Here is a tiny trained network, its code and every weight. The questions are about switching its units off for an input and a class, where a switched-off unit gives its printed mean instead of its output.

import numpy as np


def w(rows, s, z=0):
    codes = np.array(rows[::2]) - 128.0
    scale = np.full(codes.shape[1], s)
    scale[-1] = z or s
    return codes * scale


def f(y):
    return np.maximum(y, 0)


def log_softmax(a):
    a = a - a.max(-1, keepdims=True)
    return a - np.log(np.exp(a).sum(-1, keepdims=True))


def net(x, mask):
    res = np.array(x, float).reshape(1, 8) / 4 @ E
    y = f(res @ A[0][:, :-1].T + A[0][:, -1])
    res = res + np.where(mask, y, B[0][:, -1]) @ B[0][:, :-1]
    return log_softmax(res[-1] @ U[:, :-1].T + U[:, -1])


A, B = {}, {}
E = w([
[48,122,43,94,4,71,154,121,94],'x0',
[191,197,122,35,130,98,158,59,160],'x1',
[123,136,134,129,125,131,133,132,132],'x2',
[127,120,121,124,133,132,131,124,132],'x3',
[117,126,131,124,129,132,132,129,144],'x4',
[137,117,123,129,130,118,115,120,118],'x5',
[118,173,88,200,114,190,81,47,172],'x6',
[130,132,135,139,133,121,140,112,108],'x7',
],0.014)
A[0] = w([
[189,138,140,110,229,155,173,149,167,230],'N0',
[71,139,86,225,126,213,102,81,142,158],'N1',
[105,229,91,158,128,156,38,20,175,164],'N2',
[218,143,202,110,180,138,88,59,202,140],'N3',
[119,60,187,228,193,184,109,198,103,198],'N4',
[105,175,43,170,73,154,67,68,158,164],'N5',
[159,111,185,42,169,84,119,135,74,232],'N6',
[132,43,199,51,143,90,188,188,96,254],'N7',
[143,191,69,36,84,69,165,67,153,102],'N8',
[156,112,181,168,210,179,96,154,139,168],'N9',
[70,120,68,86,2,131,159,114,68,176],'N10',
],0.01,0.0078)
B[0] = w([
[191,132,207,90,123,118,101,143,106,224],'N0',
[120,110,150,213,115,137,51,57,149,215],'N1',
[169,104,139,175,178,131,177,39,159,229],'N2',
[170,145,162,86,179,175,142,56,57,228],'N3',
[142,60,52,115,92,27,192,192,208,237],'N4',
[108,74,155,183,126,159,125,15,120,213],'N5',
[176,161,155,62,113,95,106,197,116,217],'N6',
[80,162,171,34,111,77,68,203,104,248],'N7',
[216,83,157,81,174,116,200,99,216,222],'N8',
[202,132,116,185,159,125,195,84,169,218],'N9',
[83,57,97,184,64,1,117,182,170,251],'N10',
],0.012,0.02)
U = w([
[153,109,129,86,128,62,188,211,193,244],'0',
[178,85,62,194,156,131,175,76,185,184],'1',
[154,194,238,78,198,152,48,143,115,102],'2',
[180,175,129,147,204,244,145,62,101,4],'3',
[2,91,76,142,43,72,102,217,70,10],'4',
[34,98,105,236,66,122,16,90,130,53],'5',
],0.0098,0.0042)

Each question gives the input, the list of numbers given to net, and the class t.
The units are the neurons (one row each of A and B). Each row of codes is followed by its name. A weight is (code - 128) times the scale printed after its matrix; where a second scale follows, it is the last column's (A, B and U).
mask holds one flag per neuron, in row order. A switched-off neuron (its flag False) gives its mean, the last column of its row in B, instead of its output. The means were averaged over made-up inputs and are rounded, as every weight is.
A unit's drop is (log p(t) with every unit on - log p(t) with that unit switched off) / (log p(t) with every unit on - log p(t) with every unit switched off).
The circuit of an input: a set's keep is (log p(t) with only the set's units on - log p(t) with every unit switched off) / (log p(t) with every unit on - log p(t) with every unit switched off). Starting from all 11 units, units are removed one at a time, each time the one whose removal leaves the highest keep (on an exact tie, the one counted first), for as long as the keep stays at least 0.8.
units of the circuit, in order: the units of the circuit, biggest drop first
unit that matters most: the unit with the biggest drop
k most important neurons: the k neurons with the biggest drops, biggest first
drop of u: that unit's drop, to one decimal
input [8,-4,3,2,8,-4,0,-2], class 4: units of the circuit, in order => [N10]
input [1,0,-3,-3,-5,2,3,-3], class 5: 2 most important neurons => [N8 N9]
input [0,1,-6,4,-3,0,7,8], class 3: units of the circuit, in order => [N10 N4]
input [-2,1,4,7,-6,6,2,-2], class 3: units of the circuit, in order => [N10 N4]
input [5,0,0,-4,-4,-1,8,-8], class 5: 2 most important neurons => [N1 N9]
input [-6,2,-2,4,-6,-6,2,-5], class 3: 3 most important neurons => [N3 N10 N7]
input [0,7,-4,-2,5,1,-5,-6], class 2: 2 most important neurons => [N4 N10]
input [6,1,4,1,3,-6,1,-5], class 1: 2 most important neurons => [N8 N7]
input [3,0,-5,-7,8,8,-2,1], class 4: 2 most important neurons => [N9 N2]
input [0,4,-3,2,-1,0,8,8], class 3: 3 most important neurons => [N10 N4 N3]
input [0,-7,8,-8,5,0,2,1], class 1: 3 most important neurons => [N4 N7 N10]
input [-7,7,5,-6,3,-4,-1,4], class 2: drop of N0 => 0.1
input [2,-7,2,-2,-6,-3,-3,8], class 4: drop of N8 => 0.1
input [6,3,-2,3,4,3,5,-5], class 1: unit that matters most => N8
input [-5,-2,-4,6,1,-3,1,-4], class 1: drop of N6 => 0.2
